Below are the code and all the weights of a small trained network. Each question names an input and a class and asks about switching units off, where a switched-off unit gives its printed mean instead of its output.

import numpy as np


def w(rows, s, z=0):
    codes = np.array(rows[::2]) - 128.0
    scale = np.full(codes.shape[1], s)
    scale[-1] = z or s
    return codes * scale


def norm(h):
    return h / np.sqrt((h * h).mean(-1, keepdims=True) + 1e-5)


def f(y):
    return np.maximum(y, 0)


def log_softmax(a):
    a = a - a.max(-1, keepdims=True)
    return a - np.log(np.exp(a).sum(-1, keepdims=True))


def net(x, mask):
    res = np.array(x, float).reshape(1, 3) / 4 @ E
    u = 0
    for l in range(3):
        y = f(norm(res) @ A[l][:, :-1].T + A[l][:, -1])
        res = res + np.where(mask[u : u + 5], y, B[l][:, -1]) @ B[l][:, :-1]
        u += 5
    return log_softmax(norm(res)[-1] @ U[:, :-1].T + U[:, -1])


A, B = {}, {}
E = w([
[209,165,246,110],'x0',
[165,105,164,145],'x1',
[174,189,102,87],'x2',
],0.014)
A[0] = w([
[166,116,127,168,101],'L0N1',
[155,149,108,78,57],'L0N2',
[126,123,201,195,251],'L0N3',
[210,172,101,95,61],'L0N4',
[254,154,114,113,136],'L0N5',
],0.012,0.0017)
B[0] = w([
[90,96,97,134,150],'L0N1',
[128,156,159,123,176],'L0N2',
[166,100,111,167,225],'L0N3',
[53,177,199,146,224],'L0N4',
[109,248,152,211,255],'L0N5',
],0.011,0.0067)
A[1] = w([
[58,130,172,60,161],'L1N1',
[75,104,99,112,159],'L1N2',
[106,156,157,157,140],'L1N3',
[213,172,253,99,251],'L1N4',
[143,82,178,161,195],'L1N5',
],0.011,0.0018)
B[1] = w([
[139,68,43,104,146],'L1N1',
[217,124,184,54,174],'L1N2',
[135,133,99,102,181],'L1N3',
[136,255,53,69,254],'L1N4',
[40,146,180,146,178],'L1N5',
],0.0093,0.0091)
A[2] = w([
[22,171,33,107,55],'L2N1',
[74,192,97,148,204],'L2N2',
[75,163,62,177,84],'L2N3',
[91,141,8,93,138],'L2N4',
[98,75,90,137,4],'L2N5',
],0.012,0.0034)
B[2] = w([
[147,95,127,116,231],'L2N1',
[207,184,156,114,255],'L2N2',
[172,101,187,110,191],'L2N3',
[217,100,87,72,230],'L2N4',
[136,254,143,96,164],'L2N5',
],0.0076,0.0082)
U = w([
[113,254,175,148,252],'0',
[10,76,175,225,18],'1',
[130,81,53,69,140],'2',
],0.018,0.0015)

Each question gives the input, the list of numbers given to net, and the class t.
The units are the neurons (one row each of A and B). Each row of codes is followed by its name. A weight is (code - 128) times the scale printed after its matrix; where a second scale follows, it is the last column's (A, B and U).
mask holds one flag per neuron, layer by layer. A switched-off neuron (its flag False) gives its mean, the last column of its row in B, instead of its output. The means were averaged over made-up inputs and are rounded, as every weight is.
A unit's drop is (log p(t) with every unit on - log p(t) with that unit switched off) / (log p(t) with every unit on - log p(t) with every unit switched off).
The circuit of an input: a set's keep is (log p(t) with only the set's units on - log p(t) with every unit switched off) / (log p(t) with every unit on - log p(t) with every unit switched off). Starting from the 12 units with the biggest drops (on a tie, the unit counted first), units are removed one at a time, each time the one whose removal leaves the highest keep (on an exact tie, the one counted first), for as long as the keep stays at least 0.8.
circuit, biggest first: the units of the circuit, biggest drop first
most important unit: the unit with the biggest drop
k most important neurons: the k neurons with the biggest drops, biggest first
k most important neurons of layer l: the k neurons of layer l with the biggest drops, biggest first
drop of u: that unit's drop, to one decimal
input [-2,0,-5], class 1: most important unit : L1N4
input [-4,-6,8], class 2: circuit, biggest first : [L0N5 L2N4]
input [-2,-7,7], class 2: 2 most important neurons of layer 0 : [L0N5 L0N3]
input [4,-1,-7], class 1: 3 most important neurons : [L0N3 L0N5 L0N4]
input [-2,0,-4], class 1: 2 most important neurons : [L1N4 L0N5]
input [-1,-1,-3], class 1: 2 most important neurons : [L1N4 L0N5]
input [-2,-3,-8], class 1: drop of L1N4 : 5.0
input [-3,8,-1], class 1: drop of L1N4 : 0.9
input [1,7,-3], class 1: drop of L0N1 : 0.3
input [-2,7,-5], class 1: drop of L0N1 : 0.0
